Read these off the row that follows.
1) Find the entry just left of the largest entry.
2) Find the entry just right of 0.144.
3) Find the entry just left of 0.001.
-0.138,0.200,0.144,-0.045,-0.051,0.124,-0.040,0.001,-0.109,-0.030,0.135,-0.134
1) -0.138
2) -0.045
3) -0.040

Questions about the row below.
1) The entry just right of -13.93?
2) The entry just left of the smallest entry?
3) The entry just right of -41.36?
4) The entry just left of 72.09?
[ -97.39 -120.59  152.92 -215.78   72.09  -59.31    4.72  -13.93  -41.36
  -36.86]
1) -41.36
2) 152.92
3) -36.86
4) -215.78

Questions about the array below.
1) Which number is the second-last entry, reading row by row?
2) Which number is the 5th-last entry, reading row by row?
3) Which number is the entry in the bottom-right corner?
4) Which number is the 1st entry on the main diagonal?
[[  7  22  -9  10]
 [-49  33  33  17]]
1) 33
2) 10
3) 17
4) 7

Read these off the table that follows.
1) Which number is the bottom entry of the column that holds the largest entry?
2) Which number is the bottom-right entry?
3) Which number is the 3rd entry in reading order?
4) Which number is the bottom-left entry?
5) Which number is the fifth entry from the end, reading row by row?
6) Which number is the second entry on the diagonal from the top-right corner?
7) Which number is the largest entry in the first column?
8) Which number is the first entry, reading row by row?
[[ -6   6   0  -4  10 -21  -6 -13 -10  22  12  44  10  -3 -11]
 [-21   0   9   3  18  25 -24  -5  27 -12  12 -14  -3 -10  25]
 [ 18  -3  -6  -2 -15  -7  17   7 -13  -2 -13  -9  -2   8 -12]
 [-10   0   7  -5  23  20 -26 -12  19 -12   9  -3  -1 -15  19]
 [ 25  -7  -2 -11   2  27  -1   2   4 -31 -19 -43 -12  -7  10]
 [-10   1   7  -5  23  18 -24 -11  17 -10  10  -1  -1 -14  17]
 [  1   2  -7  11 -29 -29  28  15 -20  23  -4  14   5  20 -24]
 [-17   0   1  16 -13   3   7  15  10   3   3 -17  -2  11   5]
 [  8  -1  -6   6 -22 -16  23  12 -14   9  -9  -2   0  14 -16]
 [  5  -2  -4   8 -20 -10  21  13  -9   5  -8 -10  -2  13 -10]
 [  7  -5  -1   4 -11  19   8  13   8 -19 -12 -43 -10   4   9]
 [ 12  -4  -4   2 -16   0  15  11  -6  -5 -13 -21  -5   9  -6]
 [  9   3  -1 -12  14 -11  -8 -15 -12   7   3  30   6  -9  -8]
 [-19   5   4   4   7 -12  -8  -6   3  18  16  30   8  -1  -1]]
1) 30
2) -1
3) 0
4) -19
5) 16
6) -10
7) 25
8) -6

Read these off the grid that follows. Counting starts at 0.
1) The entry at row 0, column 0?
2) The entry directly above 15?
3) The entry in row 1 and column 2?
4) The top entry of the column that holds the largest entry?
5) The entry in the bottom-right corner?
6) The entry in row 2 and column 0?
7) The entry at row 0, column 1?
8) The entry just right of the largest entry?
[[-25  -7 -31  13  -6  21  12 -18  -5  19  28]
 [ -5  -7  -1   0  16 -18  19   3 -18   6  -6]
 [-23 -10   3  -3   5 -12  11 -12   7   7  16]
 [-19  -4 -29  15  -9 -25  40  45   9  -6  17]
 [ -3 -48 -57 -48  51 -17 -33  44  11 -23  37]]
1) -25
2) -3
3) -1
4) -6
5) 37
6) -23
7) -7
8) -17

[[619 323 810 370 672 472 546 381 544 409 488]
 [351 372 226 415 505 303 402 641 391 672 427]
 [474 349 254 394 330 464 455 523 447 673 578]
 [645 198 737 289 642 450 550 409 539 540 555]
 [648 168 687 269 611 448 547 420 535 588 580]
 [596 152 466 262 482 435 511 482 496 712 621]
 [514 195 325 292 449 391 472 548 452 753 586]
 [457 242 261 327 450 359 445 587 427 750 544]
 [418 389 219 421 367 418 432 564 422 661 523]
 [441 541 599 518 606 431 469 472 472 354 370]
 [564 431 826 441 707 461 530 389 533 319 415]
 [329 534 272 518 470 371 402 591 400 525 385]
 [555 399 600 419 507 504 511 415 510 459 516]
 [650 294 759 348 585 517 556 362 553 456 556]
 [631 273 789 336 666 464 549 392 546 455 514]
 [362 462 514 472 722 282 425 589 422 459 301]]
Find the last entry of the largest entry's row.
Answer: 415
The bottom-left entry is 362
Find the second entry on the main diagonal.
Answer: 372
Find the last entry, reading row by row.
Answer: 301
Find the entry just right of the smallest entry.
Answer: 466
The top entry of the column that holds the largest entry is 810
Find the entry directly below 553.
Answer: 546
Find the largest entry in the last column.
Answer: 621
Find the top-left entry.
Answer: 619
Find the second-last entry, reading row by row.
Answer: 459
Find the entry directly below the smallest entry.
Answer: 195
The entry just left of 349 -> 474
Find the entry just right of 789.
Answer: 336
Find the entry just right of 645.
Answer: 198
The third entry on the main diagonal is 254
The 2nd smallest entry is 168
The entry just left of the largest entry -> 431
Find the largest entry.
Answer: 826
Find the largest entry in the first column.
Answer: 650
Find the entry directly below 588.
Answer: 712
Find the entry just left of 419.
Answer: 600
Find the third entry from the end, reading row by row.
Answer: 422
Find the fifth entry from the end, reading row by row.
Answer: 425
Find the entry directly above 262.
Answer: 269
Find the entry just left of the smallest entry.
Answer: 596
Find the second entry on the diagonal from the top-right corner.
Answer: 672
The entry directly above 535 is 539
The 1st entry on the diagonal from the top-right corner -> 488
The first entry of the largest entry's row: 564
Find the bottom entry of the column that holds the smallest entry.
Answer: 462

[[ -7.582 -10.381  -1.109   1.242  -4.295   0.137  12.195   6.655   5.048]
 [ -5.740 -14.071   1.478  -4.692   2.615 -10.249   7.784  18.690  -3.692]
 [ -1.069  -7.123   2.089   5.223   0.114   7.816   7.141  -3.905  12.293]
 [ -1.887   0.870  -2.031   2.451  -4.913   8.804  -1.666 -15.117
    7.374]]
Read off the entry just left of 2.615.
Answer: -4.692
Read off the maximum.
Answer: 18.690
The entry just right of -2.031 is 2.451
The entry just left of the largest entry: 7.784
Read off the entry just left of -14.071.
Answer: -5.740
Read off the entry just right of the largest entry.
Answer: -3.692
The entry just left of 0.870 -> -1.887
Read off the entry just left of -4.692.
Answer: 1.478
The entry just left of the smallest entry is -1.666
Read off the entry just left of 5.223.
Answer: 2.089
Read off the entry just left of 7.374.
Answer: -15.117
Read off the entry just right of the smallest entry.
Answer: 7.374
Read off the entry just right of -5.740.
Answer: -14.071
The entry just right of -1.109 -> 1.242

data =
[[  7  -3  -9  -8  17 -28  10   7 -12  -7 -38   6  12  27   0   5]
 [-20 -24  28 -13  32  23 -12  19 -14 -10  37 -11 -18 -20 -10  18]
 [ -4 -12  22 -16  47  -3  -4   0 -10 -12   1  35 -10   7  -8  -9]
 [-32   8  11  -6  35 -17   6   1  12  -6   6  17  -3  13 -26  -2]
 [ 27 -17  30 -25  29  15 -20  -2  -7  22  28  23  -9   4  11 -13]
 [ 44 -20  12 -24  29 -11 -17   4 -27   4 -34  20  -4   9  21 -11]
 [ -2 -21  16 -28  22   1  -9  -7 -10  10  24  21  -6  17  -6  -9]
 [-30  11  -1   6  -2  -1  12  -3  17   2  23  -4   4   9 -18   5]
 [ 10  -8 -17 -11  -7 -22   7  -6 -14  -2 -29   8  10  26   5  -4]]
Rows and columns are numbered from 0.
Give the entry at row 0, column 2.
-9
The entry in the top-left corner -> 7
Give the entry in the bottom-left corner.
10
The entry just left of 13: -3
The entry in row 2 and column 1: -12
Give the entry in the bottom-right corner.
-4
Give the entry just left of the smallest entry.
-7
Give the entry just right of the largest entry.
-3
The entry in row 0 and column 1 -> -3
The entry in row 1 and column 0 -> -20
Give the entry in row 2 and column 0.
-4
Give the smallest entry.
-38
Give the maximum.
47
The entry just right of the smallest entry -> 6
The entry just left of the largest entry: -16
The entry directly below the smallest entry: 37
Give the entry at row 1, column 2.
28
Give the top entry of the column that holds the largest entry.
17
Give the top-right entry.
5
The entry directly below the largest entry: 35
Give the bottom entry of the column that holds the largest entry.
-7
The entry in row 2 and column 2 -> 22
